Below are the code and all the weights of a small trained network. Each question names an input and a class and asks about switching units off, where a switched-off unit gives its printed mean instead of its output.

import numpy as np


def w(rows, s, z=0):
    codes = np.array(rows[::2]) - 128.0
    scale = np.full(codes.shape[1], s)
    scale[-1] = z or s
    return codes * scale


def f(y):
    return y / 2 * (1 + np.tanh(0.7978845608 * (y + 0.044715 * y**3)))


def log_softmax(a):
    a = a - a.max(-1, keepdims=True)
    return a - np.log(np.exp(a).sum(-1, keepdims=True))


def net(x, mask):
    res = np.array(x, float).reshape(1, 7) / 4 @ E
    y = f(res @ A[0][:, :-1].T + A[0][:, -1])
    res = res + np.where(mask, y, B[0][:, -1]) @ B[0][:, :-1]
    return log_softmax(res[-1] @ U[:, :-1].T + U[:, -1])


A, B = {}, {}
E = w([
[138,110,84,130,109,118,163],'x0',
[1,141,103,186,216,33,120],'x1',
[151,244,26,134,204,191,141],'x2',
[167,100,100,124,141,119,205],'x3',
[118,132,192,242,108,199,202],'x4',
[151,120,156,141,158,131,107],'x5',
[113,152,183,120,147,138,90],'x6',
],0.0076)
A[0] = w([
[129,165,99,111,183,136,138,108],'N0',
[194,86,150,49,83,165,104,8],'N1',
[128,151,48,158,199,156,98,112],'N2',
[81,72,145,104,151,7,115,177],'N3',
[150,137,97,50,151,127,99,65],'N4',
[110,101,165,213,144,143,163,1],'N5',
[195,160,107,142,117,185,106,93],'N6',
[143,151,119,146,131,213,146,112],'N7',
[134,172,135,165,110,219,159,96],'N8',
[99,141,119,191,152,119,128,106],'N9',
[138,141,78,134,176,148,124,204],'N10',
[104,189,140,185,131,104,139,178],'N11',
[153,149,112,69,79,141,104,135],'N12',
[123,135,135,111,141,136,178,128],'N13',
[96,75,175,183,57,129,147,139],'N14',
[166,89,122,84,107,169,104,224],'N15',
],0.012,0.004)
B[0] = w([
[101,107,159,74,208,175,171,167],'N0',
[46,39,90,41,184,237,86,199],'N1',
[98,96,169,84,139,204,163,195],'N2',
[166,147,25,190,156,61,8,253],'N3',
[53,139,180,127,106,239,180,167],'N4',
[70,76,91,127,170,222,85,174],'N5',
[168,173,155,168,116,21,143,175],'N6',
[141,144,92,204,8,54,142,176],'N7',
[169,199,141,255,35,25,78,192],'N8',
[52,83,140,105,87,184,171,165],'N9',
[125,137,190,154,150,178,155,178],'N10',
[60,73,104,130,91,180,151,178],'N11',
[103,105,139,157,134,178,202,170],'N12',
[125,89,109,121,158,107,81,134],'N13',
[27,18,181,89,170,215,182,231],'N14',
[98,136,203,188,129,186,160,194],'N15',
],0.006,0.011)
U = w([
[123,102,108,81,164,168,103,242],'0',
[132,137,189,131,135,166,161,146],'1',
[177,174,117,185,118,3,88,2],'2',
],0.013,0.00088)

Each question gives the input, the list of numbers given to net, and the class t.
The units are the neurons (one row each of A and B). Each row of codes is followed by its name. A weight is (code - 128) times the scale printed after its matrix; where a second scale follows, it is the last column's (A, B and U).
mask holds one flag per neuron, in row order. A switched-off neuron (its flag False) gives its mean, the last column of its row in B, instead of its output. The means were averaged over made-up inputs and are rounded, as every weight is.
A unit's drop is (log p(t) with every unit on - log p(t) with that unit switched off) / (log p(t) with every unit on - log p(t) with every unit switched off).
The circuit of an input: a set's keep is (log p(t) with only the set's units on - log p(t) with every unit switched off) / (log p(t) with every unit on - log p(t) with every unit switched off). Starting from the 12 units with the biggest drops (on a tie, the unit counted first), units are removed one at a time, each time the one whose removal leaves the highest keep (on an exact tie, the one counted first), for as long as the keep stays at least 0.8.
circuit, biggest first: the units of the circuit, biggest drop first
most important unit: the unit with the biggest drop
top k neurons: the k neurons with the biggest drops, biggest first
drop of u: that unit's drop, to one decimal
input [8,2,-8,1,-1,-8,1], class 2: top 2 neurons => [N3 N1]
input [-3,3,-8,5,6,-2,8], class 0: circuit, biggest first => [N5 N3 N15]
input [-4,6,0,-1,8,-5,5], class 0: most important unit => N5
input [-5,0,3,1,4,1,5], class 2: circuit, biggest first => [N14 N8]
input [-1,-8,3,-4,-8,-4,-6], class 1: circuit, biggest first => [N15 N4]
input [-5,3,-1,7,6,-1,-3], class 0: top 3 neurons => [N5 N15 N6]
input [8,1,8,-7,2,5,-6], class 1: circuit, biggest first => [N3 N10]
input [4,1,-2,4,0,-2,-7], class 2: top 2 neurons => [N1 N2]
input [-2,-4,2,6,-6,-2,1], class 1: top 4 neurons => [N3 N15 N4 N12]
input [2,2,0,1,-1,8,-8], class 2: top 4 neurons => [N14 N1 N5 N4]
input [1,-7,2,6,-5,5,1], class 1: top 2 neurons => [N15 N3]
input [-1,-5,1,3,-5,-2,0], class 1: top 2 neurons => [N3 N15]
input [8,2,-5,-6,4,4,5], class 0: drop of N5 => 0.1
input [-4,-8,2,-4,-6,4,1], class 1: circuit, biggest first => [N15]
input [6,7,-4,5,8,2,-3], class 0: drop of N5 => 0.2
input [-8,6,-1,-2,0,1,-1], class 2: drop of N3 => 0.6
